(in the rows, 128 means zero)
Rows lie near named flat spaces through zero. A row that begins with a name and a colon came from that space; any other row is followed by the name of its block's space that it lies nearest.
pnct: [ 96  90 123 182 106 165  98  59 141 128  82 215 153 172 148 160 127 148
 149  90 121  98 123 138]
fqjn: [161 122 118 120 127 133  91  76 136  87 103  88 104  89 135 158 187  98
 115 145 125 107 106  90]
pphm: [171 115 187 128 173  38 176 170  98 115 133 216 193 172 141  23 114  52
  96 135 134 146  96 138]
[194 207 179 131 178 140 147 190  44  86 155  85 115  80 100  74 144 124
 122 107 171 162 123 106]
pnct
cdll: [103 120 155 106 153  89 136 121 128 112 204 122 129 113  92 138 156 123
 186 129  71  91 169 134]
[103 150 127 148 136 124 102 107  80 109 132 158 111 137 135 128 138 129
 127 100 162 119 120 116]
pnct
pnct: [120  95 154 146 116 138 113 129 110 157 110 165 151 175 142 145  96 123
 134  89 128 101 126 130]
gdqb: [130  94 118 164  59 252 180  10  89 124 165 176 162 180 142 148 148 188
 186  71 167 193 118 168]
[ 61 143 131 197 116 184 114  79  89 117 124 183 110 171 135 165 123 175
 135  93 161 123 134 131]
pnct
[ 76 142 168 126 110 188 128  99  90 129 140 115 150  90 145  70 113  97
 180 154 128 121 131 173]
cdll
[137 154 130 114  72  97 158 177 161 155 142 100  54  58  78 152  91 133
 127 149 125 112 158  96]
gdqb
pphm: [ 89 104 125 136  96 169  70  93 156 144 108 150  94 138  96 183 175 207
  70 135 131 106 151  97]
[154 149 161 107 133  59 150 141 137 153 124  80 120 108 108 131 125 110
 137 155 106  78 154  68]
gdqb
[142 165  89 105 199  98  89 181 133 142  83 116 110 143 120 153 123 187
 100 144 151 135 147  89]
cdll
mqtn: [154 108 168 119 109  93 159 146 156 136  99 115 143 148 161 139 150 141
  98 111  92 102 132 108]
rrnt: [110 149 164 148 101 101 160  91 167 132  91 161 135  99 113 124 130 121
 149  71 126 139 135 121]
rrnt: [144  75  84 103 199 153  88 168  72 109 193 101 112 161 168 163 145 146
  54 179 143  89 115 153]
qrql: [193 107 104 141  84 145 115 105 135 169 184 102 126 163 184 126  64  64
 134 106  89  98 106 102]
[116 135 120 177 130 179 122  99  90  91 103 142 121 114 117 140 109 120
 140 105 147 142 130 148]
pnct
gdqb: [138 146 143  53 122  49 118 205 150 136 132  88  94  96 125 115 128 112
  92 144 129 118 144  66]
sdpf: [152 181 139 129 163 100 171 137 145 155  63 101 110 111 116 133  87 105
 107 113 128 122 113 140]
[106 112 128 123 129 172 104 139 141 114 160 128 119 108 130 137 118 111
 159 126  78 116 147 140]
cdll
[139 155 198 119  97 133 186  92 129  55 130 107 147 145 147 137  97  89
  99 120  98 127 112 135]
mqtn
[ 88 134 115  44 122 130 110 123 155  92 177 156 122 152 133 171 164 152
 159 120 127 131 103 153]
sdpf
[140 115  74 165  93 148 142 153 125  98 149 175  64  58 111 157 119 150
 137 118 149  95 130 123]
gdqb
[114 107  94 162 117 149 122 131 134 108 138 139  92 134 118 125 120 168
 109 108 129 129 148 146]
gdqb
[141 119  90 110 169 163 125 154  68 100 166 111 105 172 169 119 152 154
  76 169 121  93 101 165]
rrnt
qgms: [130  71  93 125 184 171 140  78 102  94  93  95 107 170 129 143 139 151
 128 119  92 136 125 125]
[135 144 169 104  19 153 185 110 132 170 166 109 103 123  89 169 127 111
 183 147 130 146 167  84]
gdqb
[122 159 162  75 111  98 129 115 135 152 125  68 122 132 110 151  95  87
 142 152 119 115 133  54]
gdqb
[108 112 103 162 125 145 152 155 103 157 129 114 126 138 162 156 128 126
 109 123 143 100 114 145]
fqjn
[156  77 127  74 175 155  67 186  52 108 193  91 116 182 179 138 145 160
  71 164 149  86 132 178]
rrnt
[149 143 121  95 130 118 189 159 105 143  84 191 149 199 108 104 116 136
 144 102 128 136 101 136]
pphm
[152  83 149 114 151 106 136 134 108 140 105 116  83 176  91 145 145 140
  81 136  92 130 154 150]
pphm
[143 193 129 120  94 127 111 113 142  93  90 160 154 120 141 109 150 180
 183 128 131 138 111  71]
pphm
qrql: [160 138 135 129  94 148 132 127 130 160 150  87 116 160 152 132  93 114
 151  74 110 110 123  98]
[102  94 160 139  62 131 150  83 127  69 210 134 143  82 124 123 160 104
 117 119 118  67 220 169]
cdll
[102 173 168 121 113  83  93 196  91  86 135 119 111 153  95 104 138 105
 146 132 141 117 114  87]
pnct
[159  87 107 137 146 157  80 189 113 114  88 142 178 116 139 158 128 107
 183 139  69 132  78 149]
cdll

Each name stands for a flat space through zero: a line, a plane or more. A row that begins with a name and a colon came from that space; any other row is followed by the name of the space it lies nearest, among the names in its block.
rdjb: [122  96  58 114 111  62  91 143 161 117  64 198 153 119 123 210  70 114
 125 117 142 110 122 182]
gnrg: [138 111 123 149 136 165 156 115 150  95 113 118 102 103 150 108 103 119
 114 134 108 134 127 136]
lbzj: [126 142 116 107 138 101 139 135  96  95 116 169  88 135 126 129 104 118
 137 132 105 111 124  81]
[116 136 118 125 130 152 111 124 168 149 120  96 178 109 137 130 150 139
 131 121 151 133 144 133]
lbzj
mtgh: [134 125  95 165 136 169 123 125 154 152 123 115 139  90 107 113 110 132
 130 146 143 105 149 122]
hrht: [153 112 163 151 233 122 158 177  77 144 198 182 125 127 113 126  48  56
 169 167 109 121 157 177]
[142 138 107 131 124 143 136 120 149 146 109 149  95  96 132 110 159 120
 189 129 113 123 105 134]
mtgh
qflt: [156 116  87 113  61 128 247 116 204  67 150  96 144 147 150 117 154 173
 150  70 121  93 196 132]
[130 139  29 183 151 196 127 141 236 217  88 127 123  52 115 140 139 125
 198 173 182  66 123  71]
mtgh
sqfs: [162 126 158 178 146 119  77 176 105 114 117 129 113 187 130  70 129 120
 163 152  92 181  53 162]
sqfs: [162 134 200 194 126 102  56 141 146 101  65 121  97 175 109  69  98 124
 133 123 100 147  64 135]
[ 98 128 134 149 168 127 149 116 157 148 102 140 129  97 120 130 113 117
 124 137 113 125 110 132]
sqfs
mmzp: [139 117 146 116 124 176 123 140 119 118 143 102 162 103 185 142  83 130
  90 114 148 122 149 111]
[ 96 130 122 109 124 122  93 127 136 131 102 120 105 136 134 148 125 117
 140 131 132 119 114 110]
rdjb
lbzj: [142 111 123 168 104 122 117 124 108 163 122 109 178 119 116 108 180 158
 135 118 112 165 114 135]
[133 143 128 137 123  87 134 123 136 133 117 154 119 165 103 132 151 114
 160 139 134 143 100 127]
mmzp
[152 110 101 148 149 163 139 128 128 107 106 124 103 144 151 133  94 100
 125 121 100 133 121 153]
gnrg
[ 97 138  77 160 147 138 100 138 157 165 134 125 147 119 146 149 176 138
 165 133 124 108 112 118]
mtgh

Each name stands for a flat space through zero: a line, a plane or more. A row that begins with a name and a colon came from that space; any other row is followed by the name of the space it lies nearest, among the names in its block.
bs_jm: [137  91 128 135 146 135 141 136 123  98 141 157 174  77 100 133 132 137
 115  84 111 116  82 143]
bt_gg: [ 52 134 101 185 223 178  68  50 255 153 157  74  22 134 154  48 140 133
 131  90 190  85 176 161]
qs_fd: [112 153 119 181 137 158 101 161 118 109  78 148  81 153 163 140 110 123
 126 131 121 170 146 123]
bz_mj: [151 120 126 134 107 106 137 146 137 118  92 118  91 126 138 182 121 128
 118 122 166 145 111 129]
zd_qd: [156 106 157  89 180 157 101 107  61 165  97 164 103 157 136 109  44  96
 158  78  69 173 152  97]
[121 100 158 190 142 108 128 154 146  92 151 125 206 103 115 111 113 146
 109  34 123  77  70 195]
bs_jm
[113 128 123 144 149 125  90  98 165 132 142 109 101 136 145 117 142 127
 130 114 134 127 151 140]
bt_gg
[ 69 119 123 151 164 168 132 133 128 107 125  70 102 112 128 134 148 163
 129 192 166 152 113 131]
bz_mj
zd_qd: [134 115 128 127 108 108 134 110  97 126 119 116 112 127 144 152  92 105
 121 101 109 126 121  94]
nc_ml: [134 138 161 123  87 118 118 150 147 134  97 141 132 118 148 119 108 139
 121 133 101 179 129 104]
tr_cr: [122  74 246 166 180  21  89  13 144 199  77  52 222 166 153 158 202 201
 184  92  84 170 191  76]
[133 118 124 101 123 133 155 144 103 174 160 106 174 130 173 111 110 125
 145 109  96  82 123 122]
qs_fd
[135 127 116 135  36  67 175 146 152 117 130  52 128  95 140 179 123  94
  95 133 132  96 110  99]
zd_qd
bq_br: [173 158 162 112 137 153 129  88 105 128 132 147 103 148 113 159  96 100
 145 136  89 134 105 126]
[102 128 158  69 107 149 111 119 108 168 169 146 165 143 107  98 173 124
 127  78  40  84 176 164]
bz_mj
bs_jm: [ 88 175 174 197 117  22 146 164 149 127 113  36 143 165 138 128 140 115
 101 105 172  84 119 169]
[ 93 116 120 139 156 146 100  90 176 115 122 108  97 135 139  95 120 146
 125 136 139 107 151 145]
bt_gg
[141 125  88 146  40  74 175 142 162 110 119  64 128 118 153 180 115  78
  84 149 119 101 122  86]
zd_qd
[127  96 135 130 124 136 130 113 121 128 128 149 125 129 106 116 124 132
 105  77 105 128  84 153]
bs_jm
[114 135 120 148 134 144 119 148 110 130 114 140 106 145 156 113 129 111
 134 138 119 137 130 112]
qs_fd
[137 123 109 140 152 128 124 150 135 109 106 134 135  83 126 161 132 129
 143 156 164 130 155 101]
bs_jm
qs_fd: [155 117 132  51  93 115 144 129  94 140 177 127 152 130 149 161 107 152
 138 104 109  99 118 175]
[163 132 135 140 135 115 146 111 107 127 142 124 125 139 123 145 133 115
 133 153 110 123 119 115]
bq_br
bt_gg: [149 117 120 121 124 132 145 134 108 139 123 128 158 137 124 124 123 134
 139 133 119 142 130 119]
[145 116  92  65 110 194 109  74 134 149 128 192  87 127 129 124 120 131
 161 178 102 177 170  88]
bs_jm
[126  97 132 166 104 120  98 149 164 160 134 150 110 140 187 170 152 179
 126 142  80 126 130 151]
bq_br
[ 83  98 177 135 162  94 136  83 133 112 103 144 156 135 105 135 137 182
 153  99 105 165 155 125]
tr_cr
[162 130 178 149  58 121 115 165 127 140  90 145 118 134 136 121 126 130
 140 152  77 208 120  96]
nc_ml
[117 178 151 225 139 155  31 131 160  43  40 171  33 145 118 135 128 112
  96 148 164 206 181 136]
qs_fd
[110 134 115 144 140 139 128 117 155 120 135 116  96 122 140 108 123 126
 142 111 145 125 135 143]
bt_gg
[120 112 139 140 116 151 128 115 134 124 143 146 121 145 115 118 105 135
 148  99 102 125  98 147]
bs_jm
[192 131 117 145 163 102  86 154 118  93  79 111 127 160 182 159 160 115
 160  71 137 166  98 105]
bz_mj
[120  73 117  94 121 100 219 144 100 205 174  91 203 126 156  88 103 109
 164 117 107  62 104 102]
qs_fd
tr_cr: [175 148 119 118  96 142 108 134 142 133 159  75 111 126 164 123 139  85
  97 161 136  89 101 141]
[143 175  52  95  80 196 146 204 121  80 173 170  75 112 113  99  93  77
  89 170 160 103  79 164]
tr_cr
[ 60 122 116  74 167 199 125 163 140 109 157  79 158  69 171  96 236 179
  83 142  32 155 160 170]
bz_mj
[139 103 131 132 122 128 120 123  94 134 111 116 104 133 132 147 104 105
 118 122 121 133 128  96]
zd_qd
[126 114 152 144 112 144 131 116 125 112 134 162 122 131 125 134 170 126
 132 133 112 144  89 139]
bq_br
[101 141 136 119 118 123 135 126 132  76 107 136 147 128 104 107 162 119
 140  97 184 134 103 139]
bq_br
[139 167 170 127 117 149 142  65 102 115 109 144 126 139  70 122 148  96
 126 114 103 162  87 120]
bq_br
nc_ml: [140 138 178 128  96 118 118 172 127 139 101 143 125 126 150 143 114 142
 134 146 100 176 122 118]

Rows lie near named flat spaces through zero. A row that begins with a name and a colon came from that space; any other row is followed by the name of its block's space that it lies nearest.
ng-qp: [ 61 157  91 143  79 128 155  78 125   5  82  69 192 139 225  87 163 153
 201 110 115  80 170  72]
dd-nr: [173 128  88 136  85 154 136 108 149 122 117  98 182 123 156 124 105  85
  82 142 161  82 137 127]
sn-rp: [119 144 132 112  90  95 132 146 130 107 149 128 138 124 141 142  96 143
 135 132 135 105 104 111]
gt-mf: [113  86  72 161 160 194 137 126  84 142 142 126 178 137 105 119 142 160
 123 158 151 131 110 159]
[125 125 111 133 118 101 161 148 115  79  70 220 162 123 163 150  53 198
  95 168 137  93 157  82]
dd-nr
ng-qp: [126 127 150 113  97 132 134 115 133 126 129 148 101 118 113  84 137  99
 112 140  95 153 113 104]
jq-bf: [ 90 148 195 187  99  98  75  86 132 152  35  65 131 220 148  63 134 110
 188 141 119 119  99 168]
[ 85 170 186 110  56  93 101  74 100  46 151 142 105 125 125  43 149  91
 134 159  15 177 114  51]
ng-qp
sg-zz: [164  96 169 186 176  80 139 126 102 154 133 137 153  51 130 139  85 128
 146 136  78 134 126 100]
jh-rl: [148 113 153 133 130  89 155 140 110 119 140  26  79 164 106 128 159 135
 182 137  92 106 126 145]
rf-ls: [141  60 110 100 118 130 100 102 149 195 137 122  93 122 109 138  82 107
  99 124 123 128 125 116]
[ 90 165 134 114 127  92  94 148 132 166  83 102 117 119 104 177 110 112
 133 174  72  92 121  90]
rf-ls
sg-zz: [156 115 175 165  65 159 148 112 106 155 147 146 208 114 177 106 209 146
 195 127 139 143 168 157]
gf-jd: [171 184  83 118 141 192 120 120 179  99 117 137 108 139 158 101 153  65
  96 183 171  99 217 164]
hz-gz: [ 89 117 100 106 135 107 134 120  83 139 129 105  85 159 137 158  78  64
 113 149 144 220 114 100]
jh-rl: [122 108 147 146 140  93 128 142  82 133 121  80 146 167 135 120 127 155
 141 104 128 136  93 136]
[145 122 167 121 169 127  97 142 137 179 163 132 120  92  92 147 119 128
 115 126 154 144 110 164]
ng-qp
[152  76 172 151 110 157  97 128 183  98  94  94 150 116 137 103 139 121
 158 119 156  87 134 129]
dd-nr
dz-hg: [116  96 134 164 115 109 178 149 102 156 175 114 112 115 159 120 104 174
  80  83 115 140 126 100]
dd-nr: [106 134 189 151 156 125 134 160 176 108 116  84  72 142  90 112 169 143
 158 102  84 106 164 130]
[162 121 153 100 177 127 121  87 132 148  90 127  92  94 140 135 131 105
 150 144 124 143 106 121]
rf-ls
[152 137 121 119 110 164 132 117 118 136  95 191 154 131 129 138  71 124
  71 139 120 146 148 135]
jh-rl
hz-gz: [142 116 133 129  88 130 136 129 146 152 126 174 163  94  87 117 145 154
 123 134 112  41 139 149]
[126 158 151 113 168 145 188 131 107  74 128 146 116 137 172  93 157 148
  99 110 149 112 118 109]
rf-ls
[ 64 143  58  99 160 121  84 162 182  84  99  90  64 115  82 164  95 119
 130 113  98  70  90 110]
sg-zz
[134 119 146 128 140 144  87 112 130 109 117 121 122 124 137 135 141 141
 128 143 111 113 137 108]
ng-qp
[148 168 146  85 167 129 133 129 122 103  59 123 130 107 141 138 145 105
 144 154 120 117 124 120]
rf-ls
jj-nb: [175 128 116 143  99 166 126 110  95 144 174  74 166 109 140 233 128 142
 130 139 163  76 123 191]
[181 146 118 119  85 153 137  59 142 174  95 156 103  67  32 155 143 118
 153 119  83  92 123 162]
hz-gz
[117 114 130  57 139 109 126 140 159 164 115 175 158 142 131 132  72 140
  94  92 124 108 163 100]
jh-rl
[102 119 114 100 154  51 116 129 110 111 125  59  98 193 117 108  79 198
 184  41 122 115  96 123]
jh-rl
[153 144 138  98 123 143 147  62  97 128 108 126  35 115  65 162  99  91
 134 132  85 189 114 115]
hz-gz
[136 110 146 160 175 150  84  99 183 107  81 131 152 124 163 165 153 211
 178 118 166 108 122 144]
ng-qp
[102 116 123 156 131  64 116  86 113 113 129 151 141 163  86 129 147 153
 160 106 121 128  32 113]
gf-jd
[144 145  85 124 103 176 152  83 159  76 140  95  80 155 146 148 169 111
 186  72 141 198 114 140]
hz-gz
gt-mf: [119  46 251 136  92 226  90  38 115 180 157  75 171 123  80  32  28 121
 177  10 196 188  84 138]
[144 153 111  92 109 159 128 117 136  95 114 124 107 124 147 104  94 136
 120 110 129 105 161 156]
jh-rl
jq-bf: [181  95 128  67 159 116  61 131 166 153 112 122 177  96  74 131 128 126
 110 108 150 217 135 172]
[ 93 140  76 168 115 174 121 140 125 111 148 214  90 166 147  88 113 108
 122 152 119 132 114 147]
jh-rl
[132  98 142 110 129 128  98 139 111 142 122 109 122 145 122 162 148 117
 126 132 140 109 144 154]
gt-mf
dz-hg: [163 192 112 210 117 163 181 109 181  81 189  99 135 163 161  99  76 146
  39 131  88 161 184 152]
[128 117 142 141 105 122 144 131 131 157 142 114 124 158 138 108 113 138
 105 112 126 127 121 103]
rf-ls
[ 95 122 102 161  70 135 160 101 155  77 177 131 115 115 119 175 169 136
  50 158 127  91 144 100]
jq-bf
[124  32  53 122  82 148 233 174 110  87  89 140 252 122  70 127 169 182
 127 126  70 105 103 103]
jq-bf
[143 159  60 117 180 125 114 185 100 121 127 144 110 146 144 209 213 137
 115 206 102  95 140 169]
gt-mf
jj-nb: [169 128 127 138  82 180 115 152 101 143 150  74 171 112 103 226 148 138
 157 150 163  66 125 177]
[114 157  95 124  70 105 129 177  84 128 161 171 167 105 156  62 126 108
  99 154 123  94 220 119]
hz-gz
[155 161 144 114 103 178 117 110 134  98 136  92 155 107 128 198 100  66
 112 139 131 129 148 152]
jh-rl
[157 203 133 178 142 189 119 158 180  76 182 133 148 122 129 187 117  70
 152 170 136 129 183 149]
dz-hg
